Below is a small trained network, with its code and all its weights. Each question gives an input and a target symbol and asks what happens when units are switched off, that is, made to give their printed mean instead of their output.

import numpy as np


def w(rows, s, z=0):
    codes = np.array(rows[::2]) - 128.0
    scale = np.full(codes.shape[1], s)
    scale[-1] = z or s
    return codes * scale


def f(y):
    return y / 2 * (1 + np.tanh(0.7978845608 * (y + 0.044715 * y**3)))


def softmax(a):
    e = np.exp(a - a.max(-1, keepdims=True))
    return e / e.sum(-1, keepdims=True)


def log_softmax(a):
    a = a - a.max(-1, keepdims=True)
    return a - np.log(np.exp(a).sum(-1, keepdims=True))


def net(x, mask):
    ids = ['αδζηξψ'.index(c) for c in x.split()]
    T = len(ids)
    res = E[ids] + P[:T]
    u = 0
    for l in range(3):
        q, k, v = (res @ M[l].T for M in (Q, K, V))
        z = softmax(np.where(np.tri(T) > 0, q @ k.T / 4**0.5, -1e9)) @ v
        res = res + np.where(mask[u], z, O[l][:, -1]) @ O[l][:, :-1]
        u += 1
        y = f(res @ A[l][:, :-1].T + A[l][:, -1])
        res = res + np.where(mask[u : u + 4], y, B[l][:, -1]) @ B[l][:, :-1]
        u += 4
    return log_softmax(res[-1] @ U[:, :-1].T + U[:, -1])


Q, K, V, O, A, B = {}, {}, {}, {}, {}, {}
E = w([
[119,137,91,110,95,45,111],'α',
[100,101,126,211,207,223,103],'δ',
[207,161,202,22,188,180,82],'ζ',
[59,197,171,43,64,116,101],'η',
[150,117,111,2,56,195,107],'ξ',
[224,147,107,119,207,179,183],'ψ',
],0.0074)
P = w([
[138,178,85,189,151,96,80],'0',
[134,25,208,117,131,91,166],'1',
[17,92,104,77,204,73,126],'2',
[147,185,71,151,87,134,161],'3',
[148,135,176,116,107,78,241],'4',
[21,109,87,43,254,90,177],'5',
[143,205,87,148,62,144,141],'6',
[153,195,182,114,120,49,229],'7',
],0.0074)
Q[0] = w([
[89,102,124,137,105,102,152],'L0H0',
[109,112,11,155,63,90,114],'L0H0',
[201,88,166,94,94,113,57],'L0H0',
[172,169,141,187,11,200,139],'L0H0',
],0.012)
K[0] = w([
[61,96,85,158,91,128,137],'L0H0',
[32,202,123,126,95,117,226],'L0H0',
[134,195,188,137,101,96,5],'L0H0',
[74,173,255,139,89,253,135],'L0H0',
],0.0097)
V[0] = w([
[149,213,140,71,170,228,229],'L0H0',
[255,120,83,138,66,190,31],'L0H0',
[50,119,192,123,203,243,15],'L0H0',
[128,137,185,18,107,121,90],'L0H0',
],0.0061)
O[0] = w([
[126,59,100,95,104,49,128,126],'L0H0',
[175,92,117,211,145,90,74,42],'L0H0',
[1,69,136,165,99,160,127,21],'L0H0',
[123,95,150,129,197,115,163,250],'L0H0',
],0.0074,0.0014)
A[0] = w([
[197,139,33,111,112,68,109,64],'L0N0',
[121,9,165,160,114,40,165,8],'L0N1',
[134,124,117,199,212,160,122,79],'L0N2',
[177,148,31,232,72,144,115,27],'L0N3',
],0.014,0.0013)
B[0] = w([
[81,219,52,137,128,138,92,254],'L0N0',
[122,79,75,160,28,49,183,163],'L0N1',
[219,119,110,54,133,87,137,147],'L0N2',
[187,2,85,109,110,71,151,196],'L0N3',
],0.0095,0.0037)
Q[1] = w([
[185,135,152,163,116,179,94],'L1H0',
[129,157,189,232,211,76,193],'L1H0',
[88,101,167,50,233,155,127],'L1H0',
[254,215,114,121,40,143,103],'L1H0',
],0.0094)
K[1] = w([
[86,180,96,151,143,129,147],'L1H0',
[114,84,129,250,149,194,86],'L1H0',
[85,101,117,144,111,34,46],'L1H0',
[48,183,93,63,146,196,198],'L1H0',
],0.012)
V[1] = w([
[71,112,159,165,83,104,156],'L1H0',
[126,172,115,207,90,87,111],'L1H0',
[145,152,134,163,147,69,251],'L1H0',
[86,98,56,110,119,189,149],'L1H0',
],0.011)
O[1] = w([
[183,160,81,183,107,101,89,3],'L1H0',
[79,129,175,223,109,78,120,144],'L1H0',
[154,152,111,97,108,2,86,245],'L1H0',
[78,134,81,142,100,152,207,193],'L1H0',
],0.0087,0.0027)
A[1] = w([
[235,187,204,144,128,204,146,73],'L1N0',
[156,129,226,77,119,110,128,3],'L1N1',
[61,86,145,253,88,212,35,99],'L1N2',
[91,146,89,111,164,224,111,113],'L1N3',
],0.011,0.003)
B[1] = w([
[239,8,175,13,70,95,55,162],'L1N0',
[83,153,61,141,25,91,101,209],'L1N1',
[19,71,152,254,168,75,239,141],'L1N2',
[70,84,67,121,164,246,69,254],'L1N3',
],0.0088,0.0021)
Q[2] = w([
[45,63,123,145,247,82,70],'L2H0',
[110,92,141,124,142,84,88],'L2H0',
[86,171,93,152,82,105,152],'L2H0',
[105,101,111,149,236,87,174],'L2H0',
],0.015)
K[2] = w([
[51,11,85,253,151,74,75],'L2H0',
[104,56,176,193,111,134,100],'L2H0',
[66,198,127,169,86,115,171],'L2H0',
[79,29,86,168,149,40,191],'L2H0',
],0.012)
V[2] = w([
[140,27,157,150,103,137,123],'L2H0',
[89,88,117,97,62,164,197],'L2H0',
[70,142,168,175,201,115,116],'L2H0',
[70,111,184,174,2,64,21],'L2H0',
],0.0092)
O[2] = w([
[133,72,38,155,144,164,142,122],'L2H0',
[84,73,120,144,110,102,169,254],'L2H0',
[176,119,116,56,202,156,108,32],'L2H0',
[181,180,63,86,41,253,232,116],'L2H0',
],0.0074,0.0049)
A[2] = w([
[153,167,189,49,174,189,53,181],'L2N0',
[74,253,225,125,216,200,116,65],'L2N1',
[254,58,239,163,162,128,181,55],'L2N2',
[176,199,33,240,71,142,43,3],'L2N3',
],0.012,0.0018)
B[2] = w([
[223,121,147,225,42,159,74,217],'L2N0',
[144,126,186,48,203,222,150,254],'L2N1',
[67,130,85,127,5,165,196,159],'L2N2',
[113,166,226,167,123,132,96,245],'L2N3',
],0.014,0.0045)
U = w([
[227,128,90,158,111,146,43,57],'α',
[153,103,75,98,34,123,192,154],'δ',
[226,121,164,70,203,1,94,203],'ζ',
[74,130,89,183,137,183,53,5],'η',
[180,113,207,103,153,156,113,61],'ξ',
[123,183,227,205,75,59,115,237],'ψ',
],0.0046,0.0028)

Each question gives the input, a string of symbols that net reads in full, and the target symbol t.
The units are the heads (4 rows each of Q, K, V and O) and the neurons (one row each of A and B). Each row of codes is followed by its name. A weight is (code - 128) times the scale printed after its matrix; where a second scale follows, it is the last column's (O, A, B and U).
mask holds one flag per unit, layer by layer, with each layer's heads first. A switched-off unit (its flag False) gives its mean, the last column of its rows in O or B, instead of its output. The means were averaged over made-up inputs and are rounded, as every weight is.
A unit's drop is (log p(t) with every unit on - log p(t) with that unit switched off) / (log p(t) with every unit on - log p(t) with every unit switched off).
The circuit of an input: a set's keep is (log p(t) with only the set's units on - log p(t) with every unit switched off) / (log p(t) with every unit on - log p(t) with every unit switched off). Starting from the 12 units with the biggest drops (on a tie, the unit counted first), units are removed one at a time, each time the one whose removal leaves the highest keep (on an exact tie, the one counted first), for as long as the keep stays at least 0.8.
units of the circuit, in order: the units of the circuit, biggest drop first
most important unit: the unit with the biggest drop
k most important neurons: the k neurons with the biggest drops, biggest first
k most important neurons of layer l: the k neurons of layer l with the biggest drops, biggest first
input ζ ξ δ ψ ψ α, target ψ: units of the circuit, in order : [L1H0 L0N1 L2N3 L0H0]
input ψ ψ η, target δ: 2 most important neurons of layer 0 : [L0N3 L0N2]
input ψ ξ ξ ζ ξ α, target δ: most important unit : L0N1
input η ζ δ, target α: 4 most important neurons : [L1N2 L2N0 L0N3 L0N2]
input α ψ ψ ξ, target η: units of the circuit, in order : [L1H0 L1N3 L0N0 L0N1]
input α α α α η η, target ξ: 2 most important neurons : [L0N3 L2N1]
input η α ψ δ ψ α δ η, target δ: units of the circuit, in order : [L1N1 L0N0 L2H0]
input ψ η ζ, target δ: units of the circuit, in order : [L2H0 L0H0 L0N1]
input ξ α η, target ζ: 2 most important neurons of layer 0 : [L0N1 L0N0]
input α α ξ, target ξ: 3 most important neurons : [L0N3 L2N1 L0N0]
input α α α, target ξ: 3 most important neurons : [L0N3 L2N1 L0N1]
input δ η ξ η ζ ζ, target η: units of the circuit, in order : [L0N3 L0H0 L1N3 L1H0]
input δ α ζ, target η: units of the circuit, in order : [L0H0 L0N3 L1N3 L1H0]
input δ α α α ξ ξ α ζ, target δ: 2 most important neurons : [L1N0 L0N0]
input ξ α ξ ξ α α ζ, target α: 3 most important neurons : [L0N3 L2N0 L1N0]
input δ η η, target η: most important unit : L0H0
input ψ α α α, target ψ: units of the circuit, in order : [L0N0 L2N3]
input η ζ ζ ψ δ ψ, target α: 2 most important neurons of layer 1 : [L1N2 L1N1]
input ζ α ψ, target ψ: units of the circuit, in order : [L1H0 L0N1 L2N3]
input ξ α ζ α ψ, target δ: most important unit : L2N2
input ψ α α α ζ ξ, target δ: units of the circuit, in order : [L0N1 L2H0]
input α α ζ ξ η α α α, target ξ: 3 most important neurons : [L2N1 L0N3 L0N0]
input ζ ζ η, target ψ: 2 most important neurons : [L0N1 L2N3]
